Below is a small trained network, with its code and all its weights. Each question gives an input and a class and asks what happens when units are switched off, that is, made to give their printed mean instead of their output.

import numpy as np


def w(rows, s, z=0):
    codes = np.array(rows[::2]) - 128.0
    scale = np.full(codes.shape[1], s)
    scale[-1] = z or s
    return codes * scale


def f(y):
    return y / 2 * (1 + np.tanh(0.7978845608 * (y + 0.044715 * y**3)))


def log_softmax(a):
    a = a - a.max(-1, keepdims=True)
    return a - np.log(np.exp(a).sum(-1, keepdims=True))


def net(x, mask):
    res = np.array(x, float).reshape(1, 5) / 4 @ E
    y = f(res @ A[0][:, :-1].T + A[0][:, -1])
    res = res + np.where(mask, y, B[0][:, -1]) @ B[0][:, :-1]
    return log_softmax(res[-1] @ U[:, :-1].T + U[:, -1])


A, B = {}, {}
E = w([
[130,134,125,120],'x0',
[31,125,10,141],'x1',
[122,138,133,125],'x2',
[132,130,122,119],'x3',
[185,230,88,210],'x4',
],0.011)
A[0] = w([
[101,105,106,162,129],'n0',
[125,102,137,126,80],'n1',
[88,89,148,108,71],'n2',
[192,210,57,231,77],'n3',
[154,136,136,96,102],'n4',
[140,159,115,174,121],'n5',
[95,79,146,92,54],'n6',
[194,135,199,117,167],'n7',
[136,129,120,118,122],'n8',
[140,161,117,165,85],'n9',
[11,130,4,154,126],'n10',
[222,130,220,112,101],'n11',
[106,95,96,176,86],'n12',
[141,130,141,100,65],'n13',
[114,148,137,120,123],'n14',
[43,136,45,140,143],'n15',
[131,125,158,141,203],'n16',
[92,85,151,100,88],'n17',
[169,168,88,152,2],'n18',
[206,126,195,122,100],'n19',
[128,138,157,119,88],'n20',
[74,135,70,146,137],'n21',
[159,139,130,88,107],'n22',
[86,140,89,132,140],'n23',
[61,56,154,60,71],'n24',
[135,140,125,116,61],'n25',
[108,129,124,144,114],'n26',
],0.018,0.0039)
B[0] = w([
[165,138,113,112,151],'n0',
[126,128,108,109,137],'n1',
[99,116,116,60,167],'n2',
[10,137,128,6,234],'n3',
[140,149,146,134,140],'n4',
[110,108,107,59,163],'n5',
[62,135,118,80,176],'n6',
[175,97,117,187,201],'n7',
[130,152,126,131,128],'n8',
[88,91,107,99,157],'n9',
[221,122,127,213,252],'n10',
[207,151,127,184,222],'n11',
[126,149,135,174,152],'n12',
[121,134,144,140,136],'n13',
[123,108,160,136,127],'n14',
[185,136,157,190,214],'n15',
[129,123,131,157,148],'n16',
[56,101,111,97,174],'n17',
[58,101,163,88,164],'n18',
[174,132,123,190,198],'n19',
[133,137,101,135,138],'n20',
[162,129,116,165,186],'n21',
[141,145,132,139,140],'n22',
[141,141,147,169,167],'n23',
[28,145,139,29,218],'n24',
[110,113,152,148,124],'n25',
[149,95,114,112,133],'n26',
],0.023,0.022)
U = w([
[248,160,136,246,253],'0',
[53,148,130,98,3],'1',
],0.013,4.9e-05)

Each question gives the input, the list of numbers given to net, and the class t.
The units are the neurons (one row each of A and B). Each row of codes is followed by its name. A weight is (code - 128) times the scale printed after its matrix; where a second scale follows, it is the last column's (A, B and U).
mask holds one flag per neuron, in row order. A switched-off neuron (its flag False) gives its mean, the last column of its row in B, instead of its output. The means were averaged over made-up inputs and are rounded, as every weight is.
A unit's drop is (log p(t) with every unit on - log p(t) with that unit switched off) / (log p(t) with every unit on - log p(t) with every unit switched off).
unit that matters most: the unit with the biggest drop
k most important neurons: the k neurons with the biggest drops, biggest first
drop when u is switched off: that unit's drop, to one decimal
input [2,0,0,-5,1], class 1: unit that matters most	n10
input [7,-6,-4,2,7], class 1: 2 most important neurons	(n3 n10)
input [-3,1,0,-1,-2], class 1: 2 most important neurons	(n11 n10)
input [-1,4,2,-1,-4], class 0: 2 most important neurons	(n3 n10)
input [8,6,5,0,-6], class 0: 3 most important neurons	(n10 n3 n15)
input [-6,7,-4,-1,-7], class 0: 2 most important neurons	(n10 n3)
input [-3,-6,-1,1,-7], class 1: 3 most important neurons	(n24 n10 n6)
input [3,5,6,5,6], class 1: 2 most important neurons	(n3 n11)
input [-2,8,8,0,-6], class 0: drop when n10 is switched off	2.7
input [-1,-4,-2,7,8], class 1: drop when n3 is switched off	0.4
input [3,0,8,2,5], class 1: drop when n9 is switched off	0.0
